In the rows, zero is written as 128.
Known rows:
J_142: [154 131 139 146 181 119  98 120 129 158 127 109 146 117 114 155 120 108
 123 118 124 122 114 174 175 109 133 142 139 137 109 113 113 118 133 156
 150 102 197 110 137 132 114 144]
J_446: [122  99 142 105 140 162  95 156 121 114 104 110 137 112 114 147 112 140
 122 119 126 128 113 105 126 117 133 124 127 159 174 150 116 116 150 130
 139 125 134 104 121 114 131 139]
J_931: [124 106 134 125 113 124 122 149 124 112 100 133 138 167 113 124 132 154
 122 118 126 127 152 104 123 108 118 122 128 130 134 142 159 137 132 127
 124 110 134 108 148 140 116 143]
J_697: [157 131 134 106 134 122 108 119 138 115 113 110 139 124 108 126 133 124
 117 120 124 129 114 146 127 119 117 122 140 107 117 141 117 164 121 139
 123  99 177 104 135 114 115 142]
J_809: [132 112 134 105 115 149 138 118 117 112 103 148 138 140 113 126 104 130
 145 126 137 128 112 103 126 107 145 127 112 108 117 115 133 113 121 153
 123 139 133 158 117 131 136 155]
J_383: [124 116 134 123 112 122 129 127 139 111 101 119 138 195 114 122 131 152
 123 118 125 126 142 104 122 108 118 123 130 115 132 135 141 136 136 127
 123 104 135 113 141 157 116 143]
J_675: [166 118 131 138 119 123 131 119 122 134 100 131 140 137 107 126 128 128
 118 120 126 131 143 135 127 109 118 122 146 106 115 145 173 183 113 128
 124 101 160 105 158 122 116 151]
J_173: [124 110 131 114 116 136 134 115 121 115 129 110 139 118 114 123  92 106
 122 143 150 224 110 102 125 150 132 121 110 100 175 118 162 117 117 152
 120 145 134 110 113 129 147 142]
J_476: [126 130 135 107 113 124 126 119 121 113 135 126 137 170 127 124 117 124
 157 122 127 126 112 105 127 107 142 124 111 105 117 116 117 114 126 129
 124 116 136 173 121 169 126 143]
J_986: [123 117 134 124 135 178  95 151 118 115 100 111 136 113 143 152  99 133
 161 123 131 129 113 104 127 120 150 124 116 154 179 122 118 113 169 127
 142 179 132 108 121 134 149 142]
J_517: [157 127 135 108 128 123 115 116 122 146 158 112 139 117 110 130 109 107
 121 130 126 134 110 142 151 108 129 124 114 105 113 119 116 116 112 160
 135 101 162 130 122 121 116 142]
J_711: [133 129 135 129 119 122 120 148 129 114 100 112 138 134 110 121 100 131
 121 121 144 148 129 105 128 139 116 123 140 136 141 151 140 132 147 128
 121 105 147 109 122 159 133 141]
J_385: [126 136 135 106 113 123 119 131 128 110 102 111 137 187 114 123 139 153
 123 119 124 125 125 104 124 109 118 123 123 107 145 118 117 142 173 127
 120 105 136 109 134 162 116 143]
J_773: [165 125 135 146 141 123 107 116 123 156 135 110 146 118 114 126 108 123
 123 119 126 129 121 167 135 109 119 123 143 107 113 117 118 123 111 149
 176 100 153 139 138 112 115 141]
J_595: [175 143 136 106 133 123 106 120 138 121 103 109 139 124 108 125 148 144
 118 119 124 127 135 163 133 129 117 122 153 121 116 123 116 169 119 133
 125  99 181 105 147 114 116 139]
J_498: [144 107 135 107 131 121 125 121 149 116 124 111 143 118 108 122 110 125
 116 119 134 132 114 135 130 124 116 124 148 108 116 142 131 158 114 132
 122  99 180 106 124 127 116 140]
J_679: [123 117 134 124 135 179  96 151 118 115 100 111 136 113 145 153  99 132
 162 123 132 128 113 103 128 120 151 125 116 154 179 121 117 113 167 128
 142 181 132 109 121 133 148 142]
J_260: [176 148 134 111 120 144 100 116 128 163 161 106 140 117 113 126 107 118
 123 120 125 130 114 172 156 153 147 120 128 103 117 114 114 143 113 146
 150 103 155 110 122 111 122 138]
J_930: [159 113 131 138 145 124 130 117 120 145 127 119 139 117 112 126  98 109
 121 143 160 134 113 140 171 111 133 124 131 103 112 115 155 148 112 128
 124 106 172 119 123 133 126 148]
J_243: [121  96 136 127 137 156  96 136 121 127 116 112 138 112 142 144  98 129
 127 118 128 129 113 106 125 108 136 125 125 156 149 150 121 113 115 135
 185 131 131 109 121 113 131 140]

Facts:
J_980 Ψ: J_202,J_405
J_193 Ψ: J_849
J_494 Ψ: J_362,J_487,J_282,J_816
J_899 Ψ: J_252,J_362,J_407
J_385 Ψ: J_63,J_963,J_487,J_317
J_171 Ψ: J_7,J_327
J_433 Ψ: J_227,J_84
J_776 Ψ: J_362,J_831,J_621
J_109 Ψ: J_908
J_201 Ψ: J_778,J_456
J_498 Ψ: J_202,J_771
J_843 Ψ: J_173
J_542 Ψ: J_594,J_441,J_473
J_268 Ψ: J_256,J_898,J_552
J_267 Ψ: J_541,J_831,J_897,J_282,J_787
J_383 Ψ: J_102,J_337,J_202,J_627
J_296 Ψ: J_374,J_84
J_459 Ψ: J_360
J_711 Ψ: J_573,J_664,J_903,J_908
J_931 Ψ: J_668,J_807,J_84
J_689 Ψ: J_549,J_405
J_957 Ψ: J_520,J_819
J_643 Ψ: J_954
J_719 Ψ: J_778,J_898,J_772,J_937
J_661 Ψ: J_373,J_246
J_660 Ψ: J_253,J_903
J_428 Ψ: J_818
J_583 Ψ: J_778,J_476,J_423,J_900,J_621
J_632 Ψ: J_937,J_386,J_243
J_212 Ψ: J_809
J_675 Ψ: J_374
J_495 Ψ: J_573,J_552,J_617
J_619 Ψ: J_347,J_517,J_668,J_785
J_510 Ψ: J_407,J_405
J_245 Ψ: J_368
J_196 Ψ: J_882
J_995 Ψ: J_243
J_410 Ψ: J_531,J_202,J_816
J_54 Ψ: J_573,J_986
J_938 Ψ: J_92,J_144,J_625
J_602 Ψ: J_300,J_682
J_22 Ψ: J_347,J_259,J_627
J_693 Ψ: J_594,J_517,J_153,J_930
J_595 Ψ: J_773,J_246,J_327
J_141 Ψ: J_152,J_809,J_521,J_861
J_768 Ψ: J_682
J_66 Ψ: J_600,J_327
J_835 Ψ: J_222,J_195,J_587
J_927 Ψ: J_397,J_102,J_795
J_200 Ψ: J_866,J_216,J_824
J_932 Ψ: J_142,J_507
J_192 Ψ: J_594,J_456,J_679,J_588,J_444
J_723 Ψ: J_562,J_142,J_365
J_338 Ψ: J_472
J_5 Ψ: J_287,J_590,J_818
J_307 Ψ: J_441,J_771
J_501 Ψ: J_374
J_763 Ψ: J_476,J_885,J_84,J_479,J_627
J_160 Ψ: J_592,J_653,J_344
J_656 Ψ: J_604,J_625,J_344
J_548 Ψ: J_935,J_222
J_205 Ψ: J_846,J_102,J_370,J_867
J_697 Ψ: J_807,J_818,J_589
J_158 Ψ: J_7,J_246
J_713 Ψ: J_102
J_758 Ψ: J_153,J_76
J_603 Ψ: J_560,J_775,J_849
J_352 Ψ: J_260,J_523,J_216
J_575 Ψ: J_174,J_172,J_919
J_847 Ψ: J_864
{J_885,J_899,J_470,J_385,J_201,J_216,J_317,J_778,J_383,J_831,J_459,J_818,J_405,J_63,J_627,J_771,J_660,J_428,J_583,J_588,J_668,J_619,J_195,J_995,J_772,J_549,J_768,J_835,J_84,J_476,J_368,J_152,J_682,J_352} Ξ 324
{J_980,J_494,J_327,J_824,J_498,J_843,J_268,J_773,J_785,J_7,J_473,J_386,J_373,J_517,J_211,J_719,J_260,J_227,J_632,J_560,J_510,J_360,J_102,J_795,J_935,J_410,J_54,J_938,J_397,J_22,J_693,J_259,J_592,J_287,J_253,J_595,J_441,J_882,J_172,J_846,J_142,J_507,J_200,J_664,J_347,J_541,J_192,J_723,J_487,J_338,J_897,J_867,J_5,J_252,J_423,J_160,J_656,J_562,J_697,J_337} Ξ 208
{J_573,J_193,J_866,J_296,J_521,J_931,J_482,J_444,J_643,J_174,J_370,J_212,J_92,J_66,J_927,J_809,J_932,J_587,J_552,J_520} Ξ 661
{J_166,J_775,J_600,J_282,J_861,J_711,J_202,J_957,J_472,J_523,J_604,J_787,J_144,J_141,J_76,J_898,J_621,J_173,J_501,J_548,J_222,J_713,J_864} Ξ 937
{J_531,J_433,J_446,J_365,J_602,J_903,J_625,J_590,J_816,J_158,J_243,J_819,J_847} Ξ 79
{J_653,J_807,J_776,J_963,J_267,J_594,J_689,J_153,J_661,J_495,J_196,J_344,J_679,J_456,J_617,J_479,J_986,J_300,J_908,J_937,J_407,J_849,J_205,J_758,J_954,J_276,J_575} Ξ 271
{J_171,J_589,J_109,J_542,J_256,J_362,J_675,J_245,J_919,J_900,J_930,J_246,J_307,J_763,J_374,J_603} Ξ 101

Rows:
No name comes twice in this set of rows, the named rows included.
[121  98 166 107 147 123  94 228 121 113 103 145 134 114 110 141 156 138
 118 120 127 125 111 105 129 105 116 151 132 194 140 252 117 113 137 125
 141 105 139 106 202 183 116 141]  J_602
[122 142 135 145 130 122  96 154 121 109 135 110 135 175 176 126 126 130
 139 135 124 122 110 106 128 104 117 161 114 106 115 129 115 116 162 124
 124 118 159 159 197 215 113 179]  J_682
[120 101 135 178 169 140  93 197 118 114 100 128 135 114 169 154 100 127
 144 122 138 127 112 104 128 105 118 159 128 179 130 205 132 111 138 123
 183 163 134 128 200 187 119 158]  J_300
[121 120 135 152 117 120  99 178 132 109 102 125 136 203 133 123 150 148
 121 119 125 123 114 105 123 103 114 141 136 130 116 196 130 119 144 122
 124 104 149 123 221 215 112 163]  J_768
[122  96 158 155 159 122  95 168 123 157 102 123 139 112 151 159 109 128
 151 115 126 123 140 113 130 108 144 152 141 219 115 118 116 112 134 139
 209 125 134 109 131 127 123 140]  J_365
[160 123 155 119 126 116 116 146 149 158 102 138 147 127 106 128 161 114
 119 117 124 124 138 150 164 108 119 125 145 168 111 126 115 119 124 147
 126  98 201 107 153 150 115 141]  J_723
[168 136 133 119 184 192 108 114 116 110 144 109 137 118 112 123  99 145
 119 154 134 155 107 149 124 104 113 125 139 102 117 187 134 120 106 137
 143 100 137 174 143 112 115 144]  J_882
[124 111 135 104 148 226  97 179 115 106  97 127 133 115 111 119  99 196
 120 150 182 156 111 102 124 108 112 124 150 158 217 238 162 118 117 124
 123 129 132 110 136 133 151 139]  J_196

The same elements again, as new rows of numbers:
Known rows:
J_843: [170 134 132 160 109 106 122 164  79  87 132  94 130 104 130 120 114 105
 129 103  90 154 120 110 135 118 155]
J_575: [170 131 193  98 128  71 118 122  82  95 151 128 164 128 133  80 117  90
 133 118 103 175 213 116 140 122 154]
J_899: [104 158 112 126  85 141 111 123 118  90 131 133 123 157 132 127 108 152
 160 145 125 130 114 129 132 187 114]
J_602: [127 138 150 120 133 127  95 135 139 147 137 172 122 119 121 107 132 134
 107 119 133 146 105 127 118 141 137]
J_661: [120 145 177  72 153 127 101  92 118 123 153 174 148 133  96 104 110 129
 114 111 143 147 165 125 131 149 151]
J_927: [119 157  84 120 150 180  89 137 128 130 120 157 154 115 124  96 151 125
 133 131 132 135 136 129 119 115 134]
J_192: [101 143 112 135 124 141  99 148 120 134 145 144 109 108  75 154 127  74
 134 132 119 142  47 130 127 118 131]
J_587: [140 159  94 119 190 162  99 100 124 128 132 137 121 107 104 118 133 145
 102 128 139 116 149 133 113 144 138]
J_963: [179 130 201 105 113  80 146  96  81  79 152 102 144 122 149  75 121 115
 123 136 115 137 224 123 131 134 156]
J_174: [140 159  97 117 188 159 100  98 124 127 133 135 120 106 102 117 136 145
 105 127 138 113 147 131 116 140 137]
J_849: [134 147 204  80 156 129 106  65 113 100 145 156 137 117 111 116 127 143
 103 128 147 112 186 129 121 153 134]
J_819: [137 136 167 123 147 136 103 118 134 135 133 156 113 111 127 119 134 153
  95 125 141 124 126 133 112 150 136]
J_935: [178 135 147 163 122 107 126 152  77  78 127  78 123  95 130 126 118 116
 117 100  95 134 131 112 132 124 152]
J_479: [160 120 215 110 170  65 134 102  75  80 142  99 153 111 160  86 150 109
 119 141 109 142 243 108 142 142 148]
J_473: [116 144 143 140 142 159 109 128 113 111 130 118 102  99  84 162 130 107
 115 129 134 108  77 138 122 119 130]
J_482: [133 160  88 116 181 157  98 108 126 132 135 143 121 109 101 115 137 134
 114 129 134 124 144 133 117 140 141]
J_831: [169 139 147 156 101  76 151 116  80  61 130  53 110 142 157 120 105 148
 148 144  99 124 186 122 139 182 123]
J_664: [139 161 122 142 101 144  81 115 112  96 132 148 118  86 118 150 136 152
 108 115 120 104  89 115 110 144 123]
J_153: [124 135 218  81 180 125 110  69 112 111 147 145 132 115  83 134 136 106
 107 148 153 115 183 144 128 133 128]
J_785: [157 125 157 169 168 101 129 160  74  87 124  67 119  92 133 133 138 100
 119 113  96 140 140 113 140 117 149]

Rows:
No name comes twice in this set of rows, the named rows included.
[161 134 125 155 118 109 124 176  80 102 136  95 125 113 115 116  98 102
 130  85  91 169 103 108 140 122 167]  J_595
[142 125 140 168 134 103 123 185  76  92 124  90 140 102 149 112 142  86
 139 115  86 159 124 102 143 111 152]  J_22
[112 147 185  80 109 148  90 110 116 109 132 185 179 128 134  91 143 122
 134 134 139 139 171 125 129 122 131]  J_205
[179 129 205 109 103  86 153  92  82  71 147  98 146 121 153  79 125 116
 125 145 117 128 229 123 132 131 153]  J_407
[164 129 147 169 156  97 127 154  75  82 127  74 119  93 139 127 126 124
 110  97  94 139 140 102 138 135 158]  J_287
[149 131 128 164 139  93 114 176  76  96 132  96 134 105 144 114 124 106
 129  95  85 166 117  99 143 131 159]  J_5
[130 136 167 131 105 153 121 121 138 127 126 150 117 115 151 103 143 151
 105 146 145 107 120 135 113 136 135]  J_531
[130 156 168  74  96 102  73  81 120 113 160 197 156 116 113 107 138 120
 127 136 123 143 165 119 117 152 120]  J_495
[137 159 104 121 172 177  98 115 125 117 117 136 143 106 123 109 155 141
 113 137 141 105 159 134 114 120 130]  J_370
[126 161 106 140  87 138  73 136 118 107 136 167 128  95 117 140 130 134
 123 112 111 128  69 113 112 142 126]  J_54

The same elements again, as new rows of numbers:
Known rows:
J_362: [ 91 119  62  71 202 136  77 177 153  67 125 118  81  87 175 184 166 157
 159 111 147 152 110 184 114 134 105 163 179 157 182 174 126  88 108 169]
J_768: [118 119 125  60 163 169  98 140 134 116 136  88  91 101 145 125 121 132
 166  89 160 109 133 150 104 117 132 148 164 131 116 158 110 144 100 131]
J_621: [167  69 109 148 123 153  68 145 167 218 102 154 108 133  94 146  52 187
  96 106 221  65  62 133 120 149 121  93  83  64 226 162 106 136 153 171]
J_682: [143 125 107  57 163 150  75 142 142 110 123  96 101  87 153 134 130 150
 178 108 165 131 129 145 115 128 124 134 137 139 121 158 123 142 110 141]
J_627: [152 127 100  55 166 154  62 142 128  99 117  95 114  84 114 162 139 151
 157 127 170 126 134 137 120 103 101 172 121 117 138 169 159 131  94 132]
J_562: [139 149 132 144 111 106 141 110 112  98 144 138 157 133 148 112 146 115
 128 146  98 159 139 106 135 133 124 115 121 160  98 106 137 133 138 113]
J_456: [146 149 153 194  89 101 161 127 143 168 104 144 178 135 112  99 147 166
  63 170  80 157 140 126 122 170 151  93  83 103 112 103 177 126 156 122]
J_711: [144  64 132 145  99 161 112 140 131 217  84 143  72 170  94 129  21 128
 138  87 220  20  96 144 121 131 153  97  97  32 173 141  64 164 140 161]
J_900: [ 84  98  82  78 192 146  92 162 151  83 118  99  55  84 165 183 168 141
 157 119 123 141 114 189 130 114 125 169 159 138 160 192 138  99  86 164]
J_428: [118  99 141  69 166 169  87 130 136 119 138  82  90  96 128 131 118 135
 164  96 152 118 133 143 113  91 128 153 154 145 123 163 123 148  78 128]
J_689: [116 152 170 191  93 116 174 130 122 147 120 154 185 175  82  95 122 130
  69 147 103 122 166 122 100 140 128 121 137 109 126  71 134 125 157  95]
J_931: [109  97 158 158 134 136 158 104 115 126 154 141 115 145 116 161 130  83
 129 133  92 108  90  99 190  68 130 161 135 140 153 148 122 107 104 142]
J_932: [105 124 134 148 128 129 169 114 114 119 148 154 116 150 153 141 129  80
 150 121 101 111  94 109 180 113 139 135 148 140 142 130  94 103 137 148]
J_144: [171  85 134 127 123 155  91 143 163 229  90 153 113 139  87 129  42 158
 161 100 227  62  72 107 128 159 142  79  92  92 202 129  84 155 144 195]
J_583: [101  97 130  85 150 178 100 144 133 116 150  85  86  98 148 136 124 140
 110  77 141 100 119 177 101  97 128 171 168 101 125 189 125 138  89 110]
J_560: [139 146 132 146 111 104 142 109 113  99 144 136 159 136 148 113 150 116
 126 142 102 161 138 110 133 132 122 116 122 162  97 109 139 134 141 112]
J_337: [143 169 119 141 109 105 134 117  98  80 141 141 177 139 114 138 157 107
 109 158 112 146 145  99 138 120 105 153 113 129 117 109 156 124 133 103]
J_360: [138 148 132 143 112 101 145 112 113  99 139 137 157 136 152 114 147 116
 124 147  97 161 136 108 134 133 121 119 120 159  97 111 140 130 139 108]
J_668: [146 114 124  63 168 158  69 132 143 119 124  82 104  73 117 144 140 154
 162 121 153 131 123 135 127 102 121 153 121 140 128 178 163 145  81 142]
J_520: [136 128 114 146 134 113 145 116 116 116 137 163 122 138 157 154 135 101
 161 139 107 132  87 108 186 126 130 126 123 145 147 131 108  98 146 158]

Rows:
No name comes twice in this set of rows, the named rows included.
[ 90 118  83  56 195 138  99 161 148  89 106 100  57  90 160 169 163 129
 204 121 134 137 127 170 134 127 134 157 165 159 148 164 115 100  88 174]  J_919
[113 174 139 139  98 125 168 124  93 100 161 134 171 149 128 124 153  98
  97 136 105 121 140 108 126 126 119 158 148 116 108 109 143 127 132  97]  J_498
[134 144 118 143 127 124 160 125 128 136 141 147 128 117 168 157 160 110
 131 145  90 127  72 108 194 145 148 134 113 112 140 156 137 100 136 171]  J_444
[108 139 122  55 155 178 101 152 116 100 139  87 106 114 105 147 123 114
 147  99 175  75 147 144 107  98 113 195 173  92 132 155 128 133  87 115]  J_383
[ 60 110 112  59 194 158 129 160 140  98 122  92  47 111 156 162 151 109
 193 100 128 110 129 172 126 108 142 175 194 147 141 161 100 105  77 164]  J_603
[116 108 119  71 153 165 101 141 133 114 131  87  80  95 161 128 124 139
 148  89 153 109 127 164 103 115 133 148 154 111 112 175 118 145 100 125]  J_995
[105 164 168 145  99 136 191 113 113 133 164 110 155 125 136 111 165  99
  96 138  74 127 124 106 142 127 153 148 138 122  87 134 156 137 112 109]  J_693
[121 136 162 177  95 106 181  82 135 175 120 148 137 164  76  69 133 137
  78 158  91 135 169 114 106 146 124 110 127 118 105  76 109 104 173  74]  J_661
[180 114 102 123 127 147  74 155 150 204  89 163 134 138  66 157  61 173
 136 125 248  55  80 104 128 163 112 115  80  51 230 133 111 132 156 180]  J_202
[150 162 164 184  95 100 165 123 141 175 102 140 187 137  91  96 149 154
  84 177  88 156 148 107 124 166 152 100  86 118 110  92 174 128 148 124]  J_153
[167  83 103 144 129 153  66 153 165 208 109 169 127 138  93 141  48 186
 111  97 237  65  62 124 112 161 111  91 103  80 235 144  93 132 162 173]  J_282
[140 101 105  77 163 152  60 138 138 101 129  94  99  81 138 154 134 164
 135 112 157 134 124 155 115 104 109 156 127 120 136 185 156 135  95 128]  J_476
[142 105 115  70 165 158  66 137 133 101 130  90 103  88 121 152 133 152
 147 113 159 124 128 148 118  94 112 166 129 127 133 174 147 140  87 126]  J_885
[114 144 160 146 104 131 163 107  92 101 157 121 157 143 111 123 149  97
  95 141  92 124 140 102 139  95 120 161 134 130 103 122 150 134 107  90]  J_22
[154 106 129 120 115 165 104 142 133 213  89 153 111 158  52 147  45 138
 141 106 244  18  97 106 125 136 122 127 100  37 207 131  87 144 140 162]  J_713

